Below are the code and all the weights of a small trained network. Each question names an input and a class and asks about switching units off, where a switched-off unit gives its printed mean instead of its output.

import numpy as np


def w(rows, s, z=0):
    codes = np.array(rows[::2]) - 128.0
    scale = np.full(codes.shape[1], s)
    scale[-1] = z or s
    return codes * scale


def norm(h):
    return h / np.sqrt((h * h).mean(-1, keepdims=True) + 1e-5)


def f(y):
    return np.maximum(y, 0)


def log_softmax(a):
    a = a - a.max(-1, keepdims=True)
    return a - np.log(np.exp(a).sum(-1, keepdims=True))


def net(x, mask):
    res = np.array(x, float).reshape(1, 8) / 4 @ E
    u = 0
    for l in range(3):
        y = f(norm(res) @ A[l][:, :-1].T + A[l][:, -1])
        res = res + np.where(mask[u : u + 6], y, B[l][:, -1]) @ B[l][:, :-1]
        u += 6
    return log_softmax(norm(res)[-1] @ U[:, :-1].T + U[:, -1])


A, B = {}, {}
E = w([
[149,179,110,83,216,144],'x0',
[68,153,2,117,126,66],'x1',
[97,97,133,71,158,63],'x2',
[190,184,68,136,167,208],'x3',
[159,194,142,99,89,138],'x4',
[130,113,121,76,93,190],'x5',
[153,27,89,104,148,133],'x6',
[114,159,115,97,189,119],'x7',
],0.0069)
A[0] = w([
[61,99,165,116,120,152,97],'L0N0',
[3,179,57,5,25,131,7],'L0N1',
[108,188,142,101,230,97,254],'L0N2',
[101,210,96,188,184,36,9],'L0N3',
[129,60,134,62,119,169,47],'L0N4',
[17,243,45,109,171,192,212],'L0N5',
],0.007,0.00085)
B[0] = w([
[228,67,55,53,98,122,161],'L0N0',
[191,29,132,190,93,99,213],'L0N1',
[127,139,125,134,154,203,235],'L0N2',
[56,1,207,113,114,85,225],'L0N3',
[176,225,92,159,141,122,175],'L0N4',
[115,142,89,79,45,88,254],'L0N5',
],0.0071,0.0052)
A[1] = w([
[35,211,247,145,82,161,173],'L1N0',
[148,149,210,66,117,147,133],'L1N1',
[160,100,160,31,217,60,21],'L1N2',
[106,175,255,128,125,94,86],'L1N3',
[31,129,108,85,116,95,135],'L1N4',
[139,135,159,195,169,121,8],'L1N5',
],0.0081,0.0016)
B[1] = w([
[125,210,52,107,224,117,240],'L1N0',
[108,127,110,165,98,189,220],'L1N1',
[138,105,145,84,181,177,252],'L1N2',
[149,103,94,2,102,239,224],'L1N3',
[186,144,133,122,70,153,248],'L1N4',
[190,95,224,126,169,36,150],'L1N5',
],0.0087,0.0037)
A[2] = w([
[141,71,208,59,205,127,130],'L2N0',
[122,15,178,225,81,188,101],'L2N1',
[138,23,160,253,92,146,51],'L2N2',
[188,78,150,135,102,56,148],'L2N3',
[84,93,202,56,6,62,253],'L2N4',
[160,143,81,56,68,216,186],'L2N5',
],0.0069,0.0024)
B[2] = w([
[139,56,159,123,191,180,196],'L2N0',
[166,153,98,151,44,19,189],'L2N1',
[114,105,106,91,143,67,179],'L2N2',
[154,58,179,177,120,80,177],'L2N3',
[201,146,124,126,86,66,224],'L2N4',
[217,253,93,92,140,116,255],'L2N5',
],0.0075,0.0076)
U = w([
[116,34,145,180,44,25,253],'0',
[228,248,60,125,123,246,70],'1',
[82,70,192,135,247,254,93],'2',
],0.0086,0.00028)

Each question gives the input, the list of numbers given to net, and the class t.
The units are the neurons (one row each of A and B). Each row of codes is followed by its name. A weight is (code - 128) times the scale printed after its matrix; where a second scale follows, it is the last column's (A, B and U).
mask holds one flag per neuron, layer by layer. A switched-off neuron (its flag False) gives its mean, the last column of its row in B, instead of its output. The means were averaged over made-up inputs and are rounded, as every weight is.
A unit's drop is (log p(t) with every unit on - log p(t) with that unit switched off) / (log p(t) with every unit on - log p(t) with every unit switched off).
The circuit of an input: a set's keep is (log p(t) with only the set's units on - log p(t) with every unit switched off) / (log p(t) with every unit on - log p(t) with every unit switched off). Starting from the 12 units with the biggest drops (on a tie, the unit counted first), units are removed one at a time, each time the one whose removal leaves the highest keep (on an exact tie, the one counted first), for as long as the keep stays at least 0.8.
units of the circuit, in order: the units of the circuit, biggest drop first
most important unit: the unit with the biggest drop
top k neurons: the k neurons with the biggest drops, biggest first
k most important neurons of layer l: the k neurons of layer l with the biggest drops, biggest first
drop when u is switched off: that unit's drop, to one decimal
input [6,3,8,-6,-6,-7,-4,6], class 2: most important unit : L1N2
input [5,2,-2,-7,6,-5,4,7], class 2: units of the circuit, in order : L1N2, L2N0
input [6,-7,0,-5,-4,5,1,-7], class 1: units of the circuit, in order : L0N4, L0N3
input [2,8,3,4,3,8,-4,-1], class 0: units of the circuit, in order : L0N1, L0N5
input [-3,-4,-7,-8,2,-6,-6,-6], class 1: 2 most important neurons of layer 1 : L1N0, L1N3
input [6,7,0,4,-7,-6,4,2], class 2: top 2 neurons : L0N3, L2N5
input [-2,-7,0,-4,-6,-2,-3,8], class 2: 2 most important neurons of layer 1 : L1N5, L1N4
input [3,-1,5,-1,-6,-5,5,-6], class 2: 3 most important neurons of layer 0 : L0N1, L0N3, L0N5
input [-8,-2,0,-7,8,0,-4,-6], class 1: top 3 neurons : L1N3, L1N0, L0N3
input [-3,-2,-8,1,-2,-8,-1,1], class 2: top 4 neurons : L0N1, L1N0, L1N5, L0N0
input [8,-8,-6,-2,6,-4,5,5], class 2: 2 most important neurons of layer 0 : L0N5, L0N4
input [-1,3,1,-2,7,2,2,7], class 0: drop when L0N1 is switched off : 1.1
input [-1,6,-4,7,-7,-7,4,0], class 0: drop when L1N0 is switched off : 0.2
input [3,5,1,2,8,-1,0,-8], class 0: drop when L1N3 is switched off : 0.1
input [3,-5,-3,5,-6,-5,2,2], class 2: most important unit : L2N5
